Each row has a name. After each piece below comes the name of the row it's from, unless a question asks for something else. Each question is about the rows just above it.

[117 140 108 131 134 150] = tifi
[160 160 121  99 170 156] = rasez
[ 77  89 142 150 149 141] = Nugoz
[114 174  84  99 125 144] = gav
[155 150 101 173 144  94] = tipo
[ 93 161  82 108 100 135] = pefo
[143 173 101  94 150 155] = sav
[121 105 131 134 121 148] = figo
[126 177  86  98 117 141] = Nesan
[ 65 107 116 145 107 127] = maz
Which row holds [134 131 108 140] read backwards? : tifi
Which row holds this, read backwards? [141 117] : Nesan
[155 150  94 101 173 143] is which row reordered? : sav
Which row holds this, read backwards? [135 100 108  82 161] : pefo
The entry that follows [105]: : [131]
Right after [100] comes : [135]

[137 142 110 105 141 109 122 119  83 115 112]  bireb
[145 189 132 131 131 131 133 114 148 137 115]  mudu
[105 115 142 112  84 110 137 119 141 122 109]  fal
[131 131 145 132 189 131 148 129  95  93 133]  fafil
[148 150 100 140 142 146 104 142 128 146 145]  Tula
The entry that follows [83]: : [115]
Which row holds this, read backwards? [131 189 132 145 131 131] : fafil
Put [109 122 119 141 105  84 112 137 110 115 142] back in order: which row is it? : fal

[132 122  78 106 126 123 129 114 149 175 137 115 121 151 140 147 132 131
 124 146 190 103 129] : silu
[155 137 107 159 133 119  97 110 136 132 122  79 106 138 134 110 125 134
 127 173 159 113 157] : guta
[155 133 107 159 133 119  97 110 153 132 122  79 106 138 134 110 125 134
 127 173 159 113 157] : bor
Which row holds [106  79 122 132 153] read backwards? : bor
which: [132 122  78 106 126 123 129 114 149 175 137 115 121 151 140 147 132 131
 124 146 190 103 129] : silu
[155 137 107 159 133 119  97 110 136 132 122  79 106 138 134 110 125 134
 127 173 159 113 157] is in which row? : guta

[145 125 145 133 111 185]  Lif
[121  99 146 126 132 117]  sopos
[146 126 132  99 120 117]  Vup
[154 122 133 133 130 152]  Tul
Which row holds these entries in another order? [117 121  99 146 126 132] : sopos
What comes right after [120] in the named rows? : [117]
Put [ 99 117 121 126 132 146] back in order: which row is it? : sopos
[120 117 146 126 132  99] is which row reordered? : Vup

[113  99  97 103 136 111 107 108] -> gov
[144 106 122 120 143  93  96 108] -> Rozi
[129  98 107 110 141  99  91 108] -> maf
[107  99  87  93 136 121 138 108] -> lel
[129 147 144 142 122 142 140 142] -> vune
[136 120 141 139 136 111  81 129] -> bugok
[141  98  99  91 110 107 129 131] -> dokil
which: [107  99  87  93 136 121 138 108] : lel
Which row holds [121 136] read backwards? : lel
Which row holds [ 91  99 141 110 107  98 129] read backwards? : maf

[125 175  92  73] -> Kod
[145 142 161 118] -> puzu
[135 146 163 122] -> Bini
[115  92 175  73] -> kopeb
[176 115  73  92] -> Sosu
[ 92 115  73 175] is which row reordered? : kopeb
Which row holds [ 73  92 175] read backwards? : Kod
Right after [145] comes : [142]

[145 128 123 126 125 117 118 122 125 129 123 126 123 122 110 125 127 118
 125 127 113 115 123 107 134 126 121 129 142 157 128 117 133 117 123 131
 122 127 135 131 122 117 125 129 135 134 130 122 115 142 144 126 117 129
 134 127 127 124 107 123 129 131 113]  zapiz
[102 149 124 125 113 144 130 126 121 119 134 135 124 160 142 135 118 133
 120 123 107 138 138 144 126 128 120 124  82 134 122 140 134 142 111 126
 126 121 136 128 145 146 137 128 125 137 123 125 125 144 140 131 139 128
 123 116 136 141 114 139 125 139 109]  tatil
[ 85 124 134 121 120 128 145 131 121 137 124 131 129 133 135 119 110 119
 130 122 122 113 132 147 131 125 124 136 118 134 125 126 127 151 137 127
 135 113 131 128 137 130 125 146 132 125 130 110 135 139 125 146 133 117
 130 120 119 108 110 159 128 139 122]  Vuk
[ 85 124 134 121 120 128 145 131 121 137 124 131 129 133 135 119 110 119
 130 122 122 113 132 147 131 125 124 136 118 134 125 126 127 151 137 127
 135 113 131 128 137 130 125 146 132 125 130 110 135 139 125 146 133 117
 130 120 119 160 159 123 123 136 114]  Kofan
[126 139 123 126 125 117 118 122 125 129 123 126 123 122 110 125 127 118
 125 127 113 115 123 107 134 126 121 129 142 157 128 117 133 117 123 131
 122 127 135 131 122 117 125 129 135 134 130 123 112 115 107 145 116 123
 114 130 126 158  74 103 132 119 119]  Pamos
[145 133 122 130 114 122 125 105 115 136 131 152 119 147 140 122 123 122
 141 127 138 127 148 124 122 118 133 136  93 136 127 118 127 142 130 124
 118 139 128 133 141 133 131 131 128 131 138 146 127 103 152 112 137 141
 126 132 133 106  74 164 131 121 129]  Dozof
[118 131 119 132 123 123 108 134 122 126 122 133 130 115 107 132 118 148
 131 129 109 132 129 126 132 130 134 121 118 137 120 123 133 137 134 126
 132 136 135 129 129 140 142 120 129 125 137 123 146 111 134 140 113 126
 131 126 134 153 109 112 133 126 125]  Veno
[145 133 122 130 114 122 125 105 115 136 131 152 119 147 140 122 123 122
 141 127 138 127 148 124 122 118 133 136  93 136 127 118 127 142 130 124
 118 139 128 133 133 123 128 134 116 131 123 120 151 131 139 120 133 121
 131 135 120  80 127 101 127 131 105]  kur
[121 136 128 135 118 131 159 122 145 130 120 129 128 124 135 132 131 134
 125 151 145 132 130 110 122 130 131 125 119 146 139 135 119 127 139 124
 121 125 137 124 137 128 117 130 131 147 110 122 113 120  85 119 137 125
 108 127 133 133 110 126 134 125 113]  Gotab
Where do [121 136 128 135 118 131 159 122 145 130 120 129 128 124 135 132 131 134
 125 151 145 132 130 110 122 130 131 125 119 146 139 135 119 127 139 124
 121 125 137 124 137 128 117 130 131 147 110 122 113 120  85 119 137 125
 108 127 133 133 110 126 134 125 113] appear? : Gotab
[122 139 128 159 110 108 119 120 130 117 133 146 125 139 135 110 130 125
 132 146 125 130 137 128 131 113 135 127 137 151 127 126 125 134 118 136
 124 125 131 147 132 113 122 122 130 119 110 119 135 133 129 131 124 137
 121 131 145 128 120 121 134 124  85] is which row reordered? : Vuk

[126 137 128 118 120 126 120 125 139 111 123 119 133 129 130 126 123 120] -> tates
[124 125 130 127 131 133 152 126 131 132 138 121 128 125 130 138 129 123] -> miloz
[134 127 126 115 128 129 120 143 125 125 131 137 130 131 133  94 129 157] -> riki
[131 120 126 139 119 114 122 132 132 118 118 126 123 135 125 117 121 120] -> dem
[138 135 132 119 122 124 117 126 130 127 129 135 127 125 133 110 137 129] -> lumi
[124 128 115 139 127 124 111 130 130 122 128 138 132 128 129  96 131 114] -> gedu
[129 127 128 135 124 121 140 127 143 128 126 124 127 132 126 133 132 120] -> suk
[123 121 125 138 131 127 132 130 129 126 130 131 128 133 124 152 125 137] -> Bukar
[124 128 115 139 127 115 111 130 130 122 128 138 132 128 129  96 131 114] -> nomim
[138 135 132 119 122 124 117 126 130 117 127 121 127 130 128 105 141 121] -> dezel
[127 121 129 136 130 126 131 132 133 122 135 125 130 126 126 121 128 128] -> melu
[111 118 119 120 120 120 123 123 125 126 126 126 128 129 130 133 137 139] is which row reordered? : tates
[137 125 152 124 133 128 131 130 126 129 130 132 127 131 138 125 121 123] is which row reordered? : Bukar
[121 123 124 125 125 126 127 128 129 130 130 131 131 132 133 138 138 152] is which row reordered? : miloz
[129 127 128 135 124 121 140 127 143 128 126 124 127 132 126 133 132 120] is in which row? : suk
The row with [131 120 126 139 119 114 122 132 132 118 118 126 123 135 125 117 121 120] is : dem

[117 128 134 131 134 116 135 122 134 125 122 148 129 132 140 145 137 126
 122 119 162 111 106 128 130 133 140 157 137 147 114 137 131 131 134 110
 141 123 111 134 127 144 125 120 149 142 130 148 124]  Ker
[114 137 128 125 133 104 151 131 121 119 113 163 131 134 117 117 154 137
 128 127  83 134 140 124 125 127 115 113 122 132 131 152 118 128 158 136
 130 128  96 138 131 131 133 130 122 151 120 117 124]  Gibok
[133 160 125 124 122 110 143 114 130 133 124 153 100 133 132 149 148 116
 134 133 107 104 112 124 119 142 122 134 135 146 130 128 124 126 134 131
 132 124 116 122 119 132 143 131 146 140 117 133 132]  lir
[134 130 117 122 163 158 138 127 114 128 151 131 124 131 124 128 133 117
 131 133 121 122 140 125 134 119 154 130 127 128 104 132 125 136 152  96
  83 120 125 113 115 137 131 128 131 118 137 112 151]  Muto
Which row holds these entries in another order? [135 124 116 125 119 131 130 133 153 119 149 122 122 146 128 124 132 130
 133 143 114 134 133 112 110 132 133 107 142 160 133 143 122 148 140 131
 116 132 100 124 134 117 132 104 126 134 124 124 146] : lir
Which row holds this, read backwards? [111 162] : Ker
[124 117 120 151 122 130 133 131 131 138  96 128 130 136 158 128 118 152
 131 132 122 113 115 127 125 124 140 134  83 127 128 137 154 117 117 134
 131 163 113 119 121 131 151 104 133 125 128 137 114] is which row reordered? : Gibok
The entry that follows [141]: : [123]
[128 130 146 135 134 122] is which row, read backwards? : lir

